Below is a small trained network, with its code and all its weights. Each question gives an input and a target symbol and asks what happens when units are switched off, that is, made to give their printed mean instead of their output.

import numpy as np


def w(rows, s, z=0):
    codes = np.array(rows[::2]) - 128.0
    scale = np.full(codes.shape[1], s)
    scale[-1] = z or s
    return codes * scale


def softmax(a):
    e = np.exp(a - a.max(-1, keepdims=True))
    return e / e.sum(-1, keepdims=True)


def log_softmax(a):
    a = a - a.max(-1, keepdims=True)
    return a - np.log(np.exp(a).sum(-1, keepdims=True))


def net(x, mask):
    ids = ['ΓΛΞΩαβζηθμστφψ'.index(c) for c in x.split()]
    T = len(ids)
    res = E[ids] + P[:T]
    u = 0
    for l in range(3):
        r = res
        for j in range(2):
            rows = slice(4 * j, 4 * j + 4)
            q, k, v = (r @ M[l][rows].T for M in (Q, K, V))
            z = softmax(np.where(np.tri(T) > 0, q @ k.T / 4**0.5, -1e9)) @ v
            o = O[l][rows]
            res = res + np.where(mask[u + j], z, o[:, -1]) @ o[:, :-1]
        u += 2
    return log_softmax(res[-1] @ U[:, :-1].T + U[:, -1])


Q, K, V, O = {}, {}, {}, {}
E = w([
[67,100,184,72,218,156,33,185,117,29],'Γ',
[58,135,144,137,72,135,93,68,226,132],'Λ',
[147,78,129,180,107,232,227,239,174,183],'Ξ',
[48,100,15,58,85,181,159,115,60,102],'Ω',
[167,165,168,66,99,155,170,115,201,24],'α',
[67,143,175,121,127,136,71,95,62,218],'β',
[67,179,127,142,71,136,9,142,174,86],'ζ',
[185,140,135,66,84,169,46,108,168,170],'η',
[129,218,142,121,207,217,108,102,57,115],'θ',
[154,185,166,72,109,127,86,172,30,129],'μ',
[22,156,229,127,107,99,144,124,113,91],'σ',
[96,229,67,88,195,72,160,150,189,169],'τ',
[136,137,181,101,178,184,160,44,184,132],'φ',
[140,98,213,55,75,82,164,121,104,155],'ψ',
],0.013)
P = w([
[60,172,117,1,139,116,111,84,133,121],'0',
[107,153,115,97,138,94,121,89,107,111],'1',
[105,150,123,95,129,112,121,104,118,123],'2',
[105,149,132,96,124,127,121,118,130,131],'3',
[103,151,134,100,123,141,123,128,139,141],'4',
[104,154,143,102,122,152,125,141,148,146],'5',
[105,155,146,107,114,160,130,150,149,155],'6',
[103,153,151,111,114,168,134,159,159,161],'7',
[106,151,152,116,109,174,137,168,162,167],'8',
[113,152,159,122,107,186,134,176,169,169],'9',
[112,146,162,123,106,191,135,184,179,178],'10',
],0.01)
Q[0] = w([
[140,26,182,238,105,140,140,73,135,126],'L0H1',
[138,60,82,190,149,108,188,153,86,80],'L0H1',
[167,75,65,105,128,142,198,143,206,148],'L0H1',
[184,79,57,189,145,78,155,178,113,152],'L0H1',
[187,68,82,247,153,50,119,97,98,69],'L0H2',
[86,148,147,109,143,133,136,165,160,161],'L0H2',
[183,98,98,209,155,74,141,123,123,125],'L0H2',
[124,83,95,148,152,121,134,169,124,107],'L0H2',
],0.011)
K[0] = w([
[104,120,206,132,113,109,106,4,131,123],'L0H1',
[84,146,113,82,141,76,123,65,70,78],'L0H1',
[124,132,76,49,124,116,144,74,190,104],'L0H1',
[120,198,71,48,137,40,81,69,96,121],'L0H1',
[133,147,114,63,143,65,80,45,106,88],'L0H2',
[142,103,144,145,111,173,129,160,123,124],'L0H2',
[117,142,132,103,123,84,101,26,93,77],'L0H2',
[145,137,179,115,149,107,84,91,125,108],'L0H2',
],0.012)
V[0] = w([
[172,91,68,108,128,182,109,175,191,187],'L0H1',
[159,98,162,253,97,154,89,129,143,153],'L0H1',
[160,125,120,136,143,134,179,222,127,65],'L0H1',
[149,161,118,114,107,112,18,141,89,96],'L0H1',
[99,180,2,77,186,82,179,139,162,146],'L0H2',
[140,88,36,121,23,186,176,61,29,93],'L0H2',
[133,121,106,166,185,142,169,201,63,218],'L0H2',
[83,162,186,66,153,122,75,61,61,81],'L0H2',
],0.0077)
O[0] = w([
[173,130,28,123,112,77,111,96,93,144,155],'L0H1',
[124,105,120,254,122,127,102,104,83,111,2],'L0H1',
[138,141,100,124,131,98,184,201,93,36,99],'L0H1',
[183,142,181,126,124,122,16,178,103,136,103],'L0H1',
[137,72,140,96,129,206,129,188,217,202,255],'L0H2',
[145,251,152,159,41,169,180,115,117,170,84],'L0H2',
[136,114,107,159,195,155,143,182,35,187,140],'L0H2',
[127,170,147,42,127,114,68,78,145,129,151],'L0H2',
],0.007,0.0078)
Q[1] = w([
[177,148,172,205,137,75,119,98,119,96],'L1H1',
[90,147,4,94,108,120,149,109,82,99],'L1H1',
[138,182,100,137,175,72,116,161,193,163],'L1H1',
[102,194,96,128,185,74,167,147,151,148],'L1H1',
[104,158,48,111,133,76,178,158,102,148],'L1H2',
[155,165,158,127,164,54,84,123,204,190],'L1H2',
[104,130,89,28,143,133,110,107,181,165],'L1H2',
[132,74,146,65,62,158,82,100,120,148],'L1H2',
],0.012)
K[1] = w([
[98,102,149,28,158,118,71,87,131,113],'L1H1',
[154,152,197,143,82,187,154,190,169,187],'L1H1',
[112,1,137,150,154,152,125,171,107,100],'L1H1',
[156,39,130,136,157,172,111,188,157,141],'L1H1',
[134,88,199,109,98,201,125,173,160,175],'L1H2',
[125,4,107,175,161,103,132,157,83,87],'L1H2',
[163,109,115,217,124,147,170,180,138,153],'L1H2',
[149,180,123,200,84,72,171,130,73,116],'L1H2',
],0.0098)
V[1] = w([
[234,167,223,105,155,97,70,142,90,176],'L1H1',
[36,123,52,112,95,74,95,152,78,199],'L1H1',
[104,40,132,107,73,212,119,125,75,51],'L1H1',
[191,182,33,111,188,226,103,102,105,126],'L1H1',
[117,126,98,117,187,135,199,127,118,173],'L1H2',
[65,93,214,97,92,99,195,62,103,147],'L1H2',
[116,169,155,93,138,91,169,243,132,32],'L1H2',
[254,96,110,87,57,105,144,144,116,174],'L1H2',
],0.0081)
O[1] = w([
[175,153,160,141,159,85,96,162,146,151,113],'L1H1',
[59,142,87,93,107,64,112,149,109,165,215],'L1H1',
[127,154,186,82,61,150,113,78,82,82,2],'L1H1',
[169,197,76,110,157,152,119,92,111,120,215],'L1H1',
[125,117,138,133,135,150,160,101,116,85,201],'L1H2',
[128,71,200,131,138,153,153,129,119,161,238],'L1H2',
[125,133,117,123,101,155,153,248,104,108,108],'L1H2',
[176,78,120,91,127,48,134,122,81,123,143],'L1H2',
],0.013,0.005)
Q[2] = w([
[183,124,97,53,129,147,147,143,133,138],'L2H1',
[155,105,149,119,174,142,204,109,105,210],'L2H1',
[156,37,147,113,39,51,160,148,165,123],'L2H1',
[195,92,125,156,106,164,63,88,118,134],'L2H1',
[54,140,106,107,81,119,3,107,216,169],'L2H2',
[133,123,135,185,159,133,122,84,20,207],'L2H2',
[60,126,157,138,126,125,124,148,113,139],'L2H2',
[113,115,133,36,53,196,63,133,129,87],'L2H2',
],0.0063)
K[2] = w([
[166,148,97,78,136,111,157,127,82,88],'L2H1',
[130,120,128,106,172,143,191,114,95,201],'L2H1',
[174,80,126,120,71,59,173,142,151,129],'L2H1',
[161,112,136,145,154,97,87,55,113,108],'L2H1',
[100,98,99,237,115,111,88,100,84,106],'L2H2',
[172,164,184,106,136,159,129,105,88,254],'L2H2',
[80,96,179,142,152,140,125,132,114,149],'L2H2',
[101,151,139,150,98,89,126,107,79,18],'L2H2',
],0.0074)
V[2] = w([
[76,99,143,171,78,210,144,90,118,171],'L2H1',
[161,132,57,141,159,222,189,160,81,136],'L2H1',
[176,158,128,116,125,48,63,62,193,144],'L2H1',
[140,142,59,77,105,103,145,90,130,122],'L2H1',
[134,151,149,99,183,101,41,213,3,140],'L2H2',
[109,214,111,128,167,217,192,91,110,138],'L2H2',
[99,147,115,70,144,51,130,121,225,88],'L2H2',
[193,172,104,143,129,189,23,102,189,114],'L2H2',
],0.005)
O[2] = w([
[152,120,72,58,150,134,51,138,148,84,112],'L2H1',
[121,126,195,161,119,140,7,78,122,141,143],'L2H1',
[92,145,120,164,173,153,217,178,99,86,135],'L2H1',
[66,118,179,161,120,92,133,142,139,57,166],'L2H1',
[20,13,155,31,245,176,63,99,149,10,108],'L2H2',
[105,151,253,149,174,66,213,165,99,195,147],'L2H2',
[244,125,149,164,41,148,143,158,144,44,250],'L2H2',
[87,122,119,198,82,34,95,139,187,95,146],'L2H2',
],0.0049,0.013)
U = w([
[210,217,115,128,182,212,56,107,117,141,147],'Γ',
[72,163,103,149,56,115,36,163,157,118,85],'Λ',
[3,109,223,196,113,133,165,175,144,120,161],'Ξ',
[97,124,33,130,179,142,171,196,139,181,137],'Ω',
[186,149,152,160,79,176,202,165,130,27,125],'α',
[82,107,146,127,187,87,74,75,120,226,120],'β',
[94,96,142,92,166,151,97,119,140,38,101],'ζ',
[108,130,120,193,42,112,148,95,182,187,47],'η',
[183,79,115,106,153,156,113,98,103,136,54],'θ',
[72,176,105,64,97,144,150,86,90,124,254],'μ',
[166,164,143,104,111,63,51,237,43,166,82],'σ',
[217,107,91,98,112,57,52,77,132,133,226],'τ',
[166,41,209,125,152,42,190,145,76,166,114],'φ',
[148,92,151,137,193,192,205,17,184,84,67],'ψ',
],0.0052,0.0039)

Each question gives the input, a string of symbols that net reads in full, and the target symbol t.
The units are the heads (4 rows each of Q, K, V and O). Each row of codes is followed by its name. A weight is (code - 128) times the scale printed after its matrix; where a second scale follows, it is the last column's (O and U).
mask holds one flag per head, layer by layer. A switched-off head (its flag False) gives its mean, the last column of its rows in O, instead of its output. The means were averaged over made-up inputs and are rounded, as every weight is.
A unit's drop is (log p(t) with every unit on - log p(t) with that unit switched off) / (log p(t) with every unit on - log p(t) with every unit switched off).
The circuit of an input: a set's keep is (log p(t) with only the set's units on - log p(t) with every unit switched off) / (log p(t) with every unit on - log p(t) with every unit switched off). Starting from all 6 units, units are removed one at a time, each time the one whose removal leaves the highest keep (on an exact tie, the one counted first), for as long as the keep stays at least 0.8.
units of the circuit, in order: the units of the circuit, biggest drop first
most important unit: the unit with the biggest drop
heads that matter: for each layer, one digit per head in row order, 1 if its drop is at least 0.15 and else 0, layers parted by /
input σ τ Ω Λ Ω ζ Ω, target Λ: units of the circuit, in order => (L0H1 L1H2 L2H2 L0H2)
input ψ Γ Ω Ω φ τ τ τ τ η Ξ, target θ: heads that matter => 01 / 11 / 11
input τ α β φ σ τ Ξ σ, target α: most important unit => L0H1
input Ω Ω τ η τ, target τ: heads that matter => 10 / 01 / 00
input τ σ σ τ σ τ σ, target Ω: units of the circuit, in order => (L1H1 L0H1 L1H2 L2H1)
input Ω φ Ω Ω τ η τ σ τ φ Ξ, target φ: units of the circuit, in order => (L0H2 L1H2)
input ψ Ω μ Γ, target ζ: units of the circuit, in order => (L2H2 L0H1 L0H2)
input Λ τ β ψ τ ψ τ, target φ: heads that matter => 10 / 11 / 00
input Ω τ β Ω φ σ β τ τ τ Ω, target ψ: heads that matter => 11 / 11 / 00
input τ σ τ σ β, target β: units of the circuit, in order => (L0H1 L1H2 L0H2)
input Ξ σ β, target μ: units of the circuit, in order => (L1H1 L0H1)
input τ τ β τ, target β: units of the circuit, in order => (L0H1 L1H2 L1H1)
input τ η Ξ, target α: units of the circuit, in order => (L0H2 L2H2 L1H1)
input Λ ψ τ Ξ Ω ψ σ, target β: heads that matter => 01 / 01 / 11
input θ τ Ξ σ η τ τ θ τ, target Ξ: heads that matter => 11 / 11 / 01
input τ φ η τ σ τ η τ, target τ: units of the circuit, in order => (L0H2 L1H2 L0H1)
input β τ Ω θ θ τ β Λ φ, target ψ: units of the circuit, in order => (L0H1 L1H2 L0H2)
input Λ θ τ τ τ τ ψ, target φ: units of the circuit, in order => (L0H2 L1H2 L0H1)
input τ τ Ω, target μ: most important unit => L0H2
input σ η τ α β Ξ σ Λ β Ω, target Γ: most important unit => L2H1
input Ω Ω φ τ, target Ω: units of the circuit, in order => (L0H2 L1H1)
input Ω τ Ω μ σ, target Ξ: heads that matter => 11 / 11 / 00
input β α Ω θ, target Γ: units of the circuit, in order => (L1H1 L0H2)
input τ ψ τ τ τ τ Ξ β φ φ, target α: heads that matter => 11 / 00 / 01
input τ τ τ α, target α: units of the circuit, in order => (L0H1 L1H2)
input τ φ μ, target σ: heads that matter => 11 / 11 / 00
input ψ τ τ, target Ω: most important unit => L1H1
input σ σ μ σ, target σ: heads that matter => 10 / 11 / 10
